-.30 .01 .71 .27 -.75 -.08 .30 -.37 -.04
.28 -.10 -.30 .15 .28 .03 -.20 .29 -.55
->
.28 -.10 -.30 .15 .28 .03 -.20 .29 -.55

.12 .03 -.29 -.12 .28 .06 -.16 .13
-.01 .12 .34 .24 -.35 .05 .23 -.19
-.21 -.04 .34 .18 -.37 -.07 .08 -.15
-.20 -.14 .08 .28 -.11 -.21 -.04 .02
-.14 -.36 -.07 .15 .06 -.21 -.09 .10
-.28 -.06 .55 .24 -.60 -.14 .18 -.24
.05 -.13 -.12 .00 .16 -.01 -.04 .09
-.14 -.19 .03 .29 -.05 -.16 -.09 .12
-.15 -.07 -.25 -.23 .28 -.04 -.17 .12
.14 .05 -.01 .12 -.02 .06 -.02 .10
-.13 -.28 -.12 .06 .12 -.21 -.13 .11
-.06 .10 .41 .22 -.43 .05 .22 -.25
->
-.01 .12 .34 .24 -.35 .05 .23 -.19
-.20 -.14 .08 .28 -.11 -.21 -.04 .02
-.28 -.06 .55 .24 -.60 -.14 .18 -.24
-.14 -.19 .03 .29 -.05 -.16 -.09 .12
.14 .05 -.01 .12 -.02 .06 -.02 .10
-.06 .10 .41 .22 -.43 .05 .22 -.25

.20 .73 -.41 -.02 -.26 .07 .37 -.11
.55 .35 -.56 .01 -.07 .04 .10 .16
.62 .00 -.44 -.01 .16 -.13 -.23 .35
-.19 .32 .03 .02 -.31 .09 .38 -.35
-.30 .73 -.02 -.01 -.47 .13 .63 -.52
.14 -.05 -.07 .30 -.02 -.49 -.10 .03
.13 -.05 -.07 .42 -.10 -.55 -.03 -.08
.54 -.25 -.41 .33 -.13 .06 .00 .24
->
.55 .35 -.56 .01 -.07 .04 .10 .16
-.19 .32 .03 .02 -.31 .09 .38 -.35
.14 -.05 -.07 .30 -.02 -.49 -.10 .03
.54 -.25 -.41 .33 -.13 .06 .00 .24

-.01 .14 -.19 .18 .25 .06 .40 -.43
-.05 .29 -.17 -.21 .01 .14 -.14 -.28
.40 .10 -.14 -.16 .15 .05 -.36 .22
-.11 .19 .28 -.01 -.05 .34 -.05 -.38
-.20 .18 -.40 .14 .27 -.07 .30 -.30
-.67 -.33 .03 -.36 -.01 .00 -.11 .05
.51 -.14 .12 -.33 -.08 -.06 .05 -.16
-.08 .25 -.21 .02 .25 .16 -.06 -.29
-.04 -.03 .31 .50 -.10 .00 -.16 .36
-.48 .16 -.42 -.18 .14 -.06 -.17 -.08
.19 .13 .21 -.21 -.09 .39 .16 -.42
->
-.05 .29 -.17 -.21 .01 .14 -.14 -.28
-.11 .19 .28 -.01 -.05 .34 -.05 -.38
-.67 -.33 .03 -.36 -.01 .00 -.11 .05
-.08 .25 -.21 .02 .25 .16 -.06 -.29
-.48 .16 -.42 -.18 .14 -.06 -.17 -.08

-.25 -.16 .09 .25 -.24 .14 -.32 .09
.18 .06 -.27 .11 .15 .10 -.20 -.08
.05 -.18 .11 .03 .00 -.01 .15 -.47
-.41 -.10 .37 .14 -.39 .05 -.02 .03
-.31 .02 .55 -.05 -.36 -.01 .10 -.01
.09 .12 -.01 -.15 .08 -.06 .05 .11
.06 -.14 -.12 .29 .11 -.16 .09 -.06
-.10 -.02 .04 .05 -.14 .38 -.19 -.38
-.11 .15 .09 -.16 -.12 .36 -.12 .05
->
.18 .06 -.27 .11 .15 .10 -.20 -.08
-.41 -.10 .37 .14 -.39 .05 -.02 .03
.09 .12 -.01 -.15 .08 -.06 .05 .11
-.10 -.02 .04 .05 -.14 .38 -.19 -.38

.10 -.18 .09
-.73 -.22 .59
-.25 .10 .15
.21 .07 -.33
.06 -.01 .07
.21 .17 .17
.02 -.28 .20
-.03 .22 -.19
-.39 -.30 -.02
->
-.73 -.22 .59
.21 .07 -.33
.21 .17 .17
-.03 .22 -.19
